Below is a small trained network, with its code and all its weights. Each question gives an input and a target symbol and asks what happens when units are switched off, that is, made to give their printed mean instead of their output.

import numpy as np


def w(rows, s, z=0):
    codes = np.array(rows[::2]) - 128.0
    scale = np.full(codes.shape[1], s)
    scale[-1] = z or s
    return codes * scale


def f(y):
    return y / 2 * (1 + np.tanh(0.7978845608 * (y + 0.044715 * y**3)))


def softmax(a):
    e = np.exp(a - a.max(-1, keepdims=True))
    return e / e.sum(-1, keepdims=True)


def log_softmax(a):
    a = a - a.max(-1, keepdims=True)
    return a - np.log(np.exp(a).sum(-1, keepdims=True))


def net(x, mask):
    ids = ['ΔΠβεζλμψω'.index(c) for c in x.split()]
    T = len(ids)
    res = E[ids] + P[:T]
    r = res
    for j in range(3):
        rows = slice(3 * j, 3 * j + 3)
        q, k, v = (r @ M[0][rows].T for M in (Q, K, V))
        z = softmax(np.where(np.tri(T) > 0, q @ k.T / 3**0.5, -1e9)) @ v
        o = O[0][rows]
        res = res + np.where(mask[j], z, o[:, -1]) @ o[:, :-1]
    y = f(res @ A[0][:, :-1].T + A[0][:, -1])
    res = res + np.where(mask[3:7], y, B[0][:, -1]) @ B[0][:, :-1]
    return log_softmax(res[-1] @ U[:, :-1].T + U[:, -1])


Q, K, V, O, A, B = {}, {}, {}, {}, {}, {}
E = w([
[114,102,127,58],'Δ',
[133,82,127,76],'Π',
[51,75,91,82],'β',
[122,118,121,91],'ε',
[102,148,135,75],'ζ',
[139,141,116,135],'λ',
[218,5,81,188],'μ',
[114,148,185,124],'ψ',
[125,44,253,172],'ω',
],0.012)
P = w([
[106,154,103,250],'0',
[105,119,98,176],'1',
[155,138,105,150],'2',
[110,133,124,224],'3',
[106,109,106,143],'4',
[170,133,111,109],'5',
[107,116,133,200],'6',
[99,97,117,122],'7',
[186,130,123,72],'8',
[103,104,145,175],'9',
[94,82,117,111],'10',
[185,111,109,86],'11',
],0.017)
Q[0] = w([
[214,171,113,81],'H0',
[71,138,251,206],'H0',
[44,139,144,163],'H0',
[63,92,136,150],'H1',
[145,103,226,139],'H1',
[55,116,165,193],'H1',
[125,81,86,141],'H2',
[15,163,146,110],'H2',
[122,166,146,149],'H2',
],0.028)
K[0] = w([
[159,148,87,200],'H0',
[68,153,253,85],'H0',
[84,161,159,81],'H0',
[160,170,178,109],'H1',
[176,196,96,171],'H1',
[227,149,141,94],'H1',
[122,90,101,98],'H2',
[88,211,80,104],'H2',
[134,135,120,174],'H2',
],0.03)
V[0] = w([
[118,188,178,139],'H0',
[100,180,33,119],'H0',
[172,147,119,114],'H0',
[106,74,175,131],'H1',
[119,96,86,158],'H1',
[252,157,129,157],'H1',
[118,103,59,119],'H2',
[54,175,92,82],'H2',
[181,186,63,127],'H2',
],0.02)
O[0] = w([
[51,122,160,109,7],'H0',
[207,151,247,202,82],'H0',
[105,160,96,176,91],'H0',
[64,95,93,70,146],'H1',
[148,58,55,117,214],'H1',
[80,208,85,231,149],'H1',
[216,82,135,196,210],'H2',
[220,77,242,58,2],'H2',
[198,185,150,161,89],'H2',
],0.012,0.0092)
A[0] = w([
[54,116,233,193,103],'N0',
[139,254,237,189,62],'N1',
[39,47,163,225,46],'N2',
[155,176,64,153,1],'N3',
],0.0089,0.0057)
B[0] = w([
[199,26,204,8,142],'N0',
[147,161,50,138,152],'N1',
[149,141,193,110,221],'N2',
[111,143,160,63,255],'N3',
],0.018,0.012)
U = w([
[75,97,99,248,151],'Δ',
[120,97,156,84,77],'Π',
[156,177,55,58,105],'β',
[154,136,127,3,79],'ε',
[116,185,156,70,254],'ζ',
[110,70,104,134,132],'λ',
[51,102,120,80,135],'μ',
[109,138,177,29,178],'ψ',
[140,126,105,138,185],'ω',
],0.011,0.0097)

Each question gives the input, a string of symbols that net reads in full, and the target symbol t.
The units are the heads (3 rows each of Q, K, V and O) and the neurons (one row each of A and B). Each row of codes is followed by its name. A weight is (code - 128) times the scale printed after its matrix; where a second scale follows, it is the last column's (O, A, B and U).
mask holds one flag per unit, heads first, then neurons. A switched-off unit (its flag False) gives its mean, the last column of its rows in O or B, instead of its output. The means were averaged over made-up inputs and are rounded, as every weight is.
A unit's drop is (log p(t) with every unit on - log p(t) with that unit switched off) / (log p(t) with every unit on - log p(t) with every unit switched off).
The circuit of an input: a set's keep is (log p(t) with only the set's units on - log p(t) with every unit switched off) / (log p(t) with every unit on - log p(t) with every unit switched off). Starting from all 7 units, units are removed one at a time, each time the one whose removal leaves the highest keep (on an exact tie, the one counted first), for as long as the keep stays at least 0.8.
circuit, biggest first: the units of the circuit, biggest drop first
most important unit: the unit with the biggest drop
top k neurons: the k neurons with the biggest drops, biggest first
heads that matter: for each layer, one digit per head in row order, 1 if its drop is at least 0.15 and else 0, layers parted by /
input λ β Π Δ ω μ Π ψ, target ζ: top 2 neurons => N2, N3
input ψ Π ε ε μ μ Π, target ζ: circuit, biggest first => N3, H1, N2
input Π μ μ ε, target ζ: most important unit => N3
input Π λ ψ Π Π, target λ: circuit, biggest first => N3, H2
input Π ω Π ζ μ Π Π λ λ μ Π Δ, target β: circuit, biggest first => H0, H2
input ε λ ζ ε λ ε Π Π Π Π ζ Π, target ω: heads that matter => 100
input ε Δ Π λ, target β: circuit, biggest first => N1, H1, H0, H2
input μ Π ψ Π β β, target ε: heads that matter => 010
input β μ Δ λ, target ζ: heads that matter => 000
input Π μ μ Δ Δ, target ε: heads that matter => 011
input Π ε Π Π β Π Π ω μ λ, target μ: heads that matter => 100
input μ Δ μ ε Π ψ ω Δ ζ ε, target ε: heads that matter => 111
input ε ψ Π Π μ ε Π ε μ λ, target ζ: circuit, biggest first => H1, N2, N3
input λ ζ μ ω, target μ: heads that matter => 100
input Π ε ε Δ, target ω: top 2 neurons => N3, N1
input λ ω μ Π ε μ ε, target ζ: most important unit => H1
input Π ψ Π μ ε ψ, target β: heads that matter => 100
input Π Π λ ω ζ Π Π, target ε: top 3 neurons => N0, N1, N2
input μ λ Π μ β, target Π: heads that matter => 101
input ε ε ε λ ψ ψ ψ ω Π λ Π Π, target μ: circuit, biggest first => H2
input ω ζ μ Δ ψ Π, target β: circuit, biggest first => H2, N3, N2
input Π λ Π Δ λ Δ μ λ ζ, target β: top 2 neurons => N2, N0
input Δ ω ζ λ β ψ Δ, target ψ: circuit, biggest first => N0, H0, H1
input μ ζ ψ Π, target ψ: circuit, biggest first => N0, H0, H1
input μ ψ β, target ε: heads that matter => 011
input μ ω ε ζ, target μ: heads that matter => 100
input Δ β ω ψ μ Π ε λ, target Δ: most important unit => N3
input ε ε μ ψ, target ψ: circuit, biggest first => H0, N2
input Δ Π Π Δ, target Δ: heads that matter => 001
